Here is a tiny trained network, its code and every weight. The questions are about switching its units off for an input and a class, where a switched-off unit gives its printed mean instead of its output.

import numpy as np


def w(rows, s, z=0):
    codes = np.array(rows[::2]) - 128.0
    scale = np.full(codes.shape[1], s)
    scale[-1] = z or s
    return codes * scale


def norm(h):
    return h / np.sqrt((h * h).mean(-1, keepdims=True) + 1e-5)


def f(y):
    return np.maximum(y, 0)


def log_softmax(a):
    a = a - a.max(-1, keepdims=True)
    return a - np.log(np.exp(a).sum(-1, keepdims=True))


def net(x, mask):
    res = np.array(x, float).reshape(1, 6) / 4 @ E
    u = 0
    for l in range(2):
        y = f(norm(res) @ A[l][:, :-1].T + A[l][:, -1])
        res = res + np.where(mask[u : u + 15], y, B[l][:, -1]) @ B[l][:, :-1]
        u += 15
    return log_softmax(norm(res)[-1] @ U[:, :-1].T + U[:, -1])


A, B = {}, {}
E = w([
[136,144,174,46,227,212],'x0',
[54,177,160,143,170,88],'x1',
[205,91,73,141,213,47],'x2',
[124,245,76,62,156,149],'x3',
[81,46,89,2,133,178],'x4',
[66,95,72,139,158,180],'x5',
],0.0031)
A[0] = w([
[81,230,172,124,131,150,85],'0.n1',
[70,67,168,111,23,119,80],'0.n2',
[172,9,88,109,126,138,96],'0.n3',
[97,237,147,113,124,160,61],'0.n4',
[121,78,146,162,60,167,83],'0.n5',
[100,150,31,67,114,154,67],'0.n6',
[178,171,188,171,127,201,85],'0.n7',
[58,96,172,153,81,135,102],'0.n8',
[47,165,54,147,160,127,94],'0.n9',
[94,151,179,197,147,84,103],'0.n10',
[141,124,80,94,68,124,83],'0.n11',
[108,78,173,153,180,142,125],'0.n12',
[77,205,172,96,179,148,3],'0.n13',
[117,161,145,194,129,109,71],'0.n14',
[72,86,186,83,254,154,131],'0.n15',
],0.0053,0.0051)
B[0] = w([
[174,156,102,108,71,126,202],'0.n1',
[93,56,141,95,101,90,203],'0.n2',
[123,197,152,91,104,116,212],'0.n3',
[204,199,79,120,69,132,184],'0.n4',
[93,108,136,112,113,83,177],'0.n5',
[89,75,128,171,167,124,179],'0.n6',
[129,73,133,156,103,142,178],'0.n7',
[164,85,127,90,133,96,193],'0.n8',
[158,141,139,84,146,157,180],'0.n9',
[77,74,114,156,139,121,210],'0.n10',
[90,98,136,129,126,137,153],'0.n11',
[79,123,94,95,135,139,182],'0.n12',
[188,255,139,87,29,100,156],'0.n13',
[101,107,147,157,149,115,167],'0.n14',
[116,164,68,78,152,205,254],'0.n15',
],0.0069,0.0027)
A[1] = w([
[135,123,134,254,129,92,4],'1.n1',
[165,121,131,139,149,91,80],'1.n2',
[113,97,130,160,123,122,108],'1.n3',
[113,107,135,88,191,174,96],'1.n4',
[93,99,134,134,106,91,83],'1.n5',
[188,141,144,104,99,112,76],'1.n6',
[174,147,169,163,163,182,139],'1.n7',
[187,147,109,117,136,79,122],'1.n8',
[73,151,81,139,201,146,60],'1.n9',
[112,207,133,120,103,135,54],'1.n10',
[138,111,174,102,185,159,120],'1.n11',
[124,95,113,112,146,120,185],'1.n12',
[182,107,180,138,118,158,84],'1.n13',
[158,191,153,112,139,178,118],'1.n14',
[84,102,205,137,102,175,116],'1.n15',
],0.0084,0.0031)
B[1] = w([
[58,255,192,175,135,155,254],'1.n1',
[133,135,160,123,182,97,175],'1.n2',
[96,164,151,103,97,114,187],'1.n3',
[89,179,85,191,160,216,239],'1.n4',
[120,134,164,130,70,144,213],'1.n5',
[108,80,73,121,174,153,195],'1.n6',
[93,50,105,144,90,79,186],'1.n7',
[107,94,169,103,210,126,240],'1.n8',
[104,18,103,87,182,159,226],'1.n9',
[161,171,156,81,102,173,195],'1.n10',
[75,168,82,77,120,166,190],'1.n11',
[127,144,165,185,158,147,230],'1.n12',
[125,80,88,151,155,79,161],'1.n13',
[170,118,143,130,31,137,242],'1.n14',
[127,62,84,125,138,71,204],'1.n15',
],0.0062,0.003)
U = w([
[58,96,59,103,194,222,161],'0',
[198,245,108,57,57,202,173],'1',
[189,108,147,131,251,52,127],'2',
[182,116,144,120,143,93,17],'3',
[81,232,208,251,126,74,155],'4',
[238,92,105,167,77,149,62],'5',
[160,125,130,168,128,134,1],'6',
[72,14,159,131,33,60,158],'7',
],0.012,0.0087)

Each question gives the input, the list of numbers given to net, and the class t.
The units are the neurons (one row each of A and B). Each row of codes is followed by its name. A weight is (code - 128) times the scale printed after its matrix; where a second scale follows, it is the last column's (A, B and U).
mask holds one flag per neuron, layer by layer. A switched-off neuron (its flag False) gives its mean, the last column of its row in B, instead of its output. The means were averaged over made-up inputs and are rounded, as every weight is.
A unit's drop is (log p(t) with every unit on - log p(t) with that unit switched off) / (log p(t) with every unit on - log p(t) with every unit switched off).
The circuit of an input: a set's keep is (log p(t) with only the set's units on - log p(t) with every unit switched off) / (log p(t) with every unit on - log p(t) with every unit switched off). Starting from the 12 units with the biggest drops (on a tie, the unit counted first), units are removed one at a time, each time the one whose removal leaves the highest keep (on an exact tie, the one counted first), for as long as the keep stays at least 0.8.
circuit, biggest first: the units of the circuit, biggest drop first
unit that matters most: the unit with the biggest drop
top k neurons: the k neurons with the biggest drops, biggest first
k most important neurons of layer l: the k neurons of layer l with the biggest drops, biggest first
drop when u is switched off: that unit's drop, to one decimal
input [7,-4,-1,0,-7,-3], class 7: circuit, biggest first : [1.n7]
input [3,5,-4,8,6,5], class 1: 2 most important neurons of layer 0 : [0.n13; 0.n4]
input [6,7,-5,-3,-8,5], class 1: top 3 neurons : [0.n13; 0.n1; 0.n4]
input [-8,6,2,-1,1,2], class 4: circuit, biggest first : [1.n1; 0.n15]
input [-7,1,8,8,0,7], class 2: circuit, biggest first : [0.n15; 1.n4; 1.n8]
input [1,-3,-8,-2,-8,-1], class 7: circuit, biggest first : [1.n15; 0.n7]
input [5,-8,1,8,-8,8], class 5: 3 most important neurons of layer 1 : [1.n7; 1.n1; 1.n14]
input [5,-5,5,6,-8,-1], class 2: top 2 neurons : [1.n8; 0.n15]
input [-2,5,-8,-5,-5,3], class 7: 2 most important neurons of layer 0 : [0.n2; 0.n8]
input [7,3,1,8,3,5], class 1: circuit, biggest first : [0.n13; 1.n14]
input [-6,-8,3,5,7,0], class 7: 4 most important neurons of layer 0 : [0.n15; 0.n6; 0.n11; 0.n9]
input [5,-1,1,2,-1,0], class 1: top 2 neurons : [0.n13; 1.n14]
input [6,-7,-2,1,-1,-5], class 7: 3 most important neurons of layer 1 : [1.n7; 1.n14; 1.n13]
input [-8,2,-6,7,-6,-4], class 1: 3 most important neurons of layer 0 : [0.n4; 0.n1; 0.n6]
input [4,-5,-6,2,-6,-6], class 5: top neuron : [0.n7]
input [0,5,1,3,-3,8], class 1: 2 most important neurons of layer 1 : [1.n14; 1.n10]
input [-7,-5,0,5,3,-6], class 7: 2 most important neurons of layer 0 : [0.n15; 0.n11]
input [-6,7,3,-5,0,4], class 4: top 2 neurons : [1.n1; 0.n15]
input [4,5,7,-2,-5,4], class 0: drop when 0.n12 is switched off : 0.0
input [-5,-4,7,-4,-6,2], class 4: drop when 1.n1 is switched off : 0.2
input [3,-8,6,-5,-1,-5], class 2: drop when 1.n2 is switched off : 0.1
input [7,-6,5,-3,-1,-7], class 0: unit that matters most : 1.n11
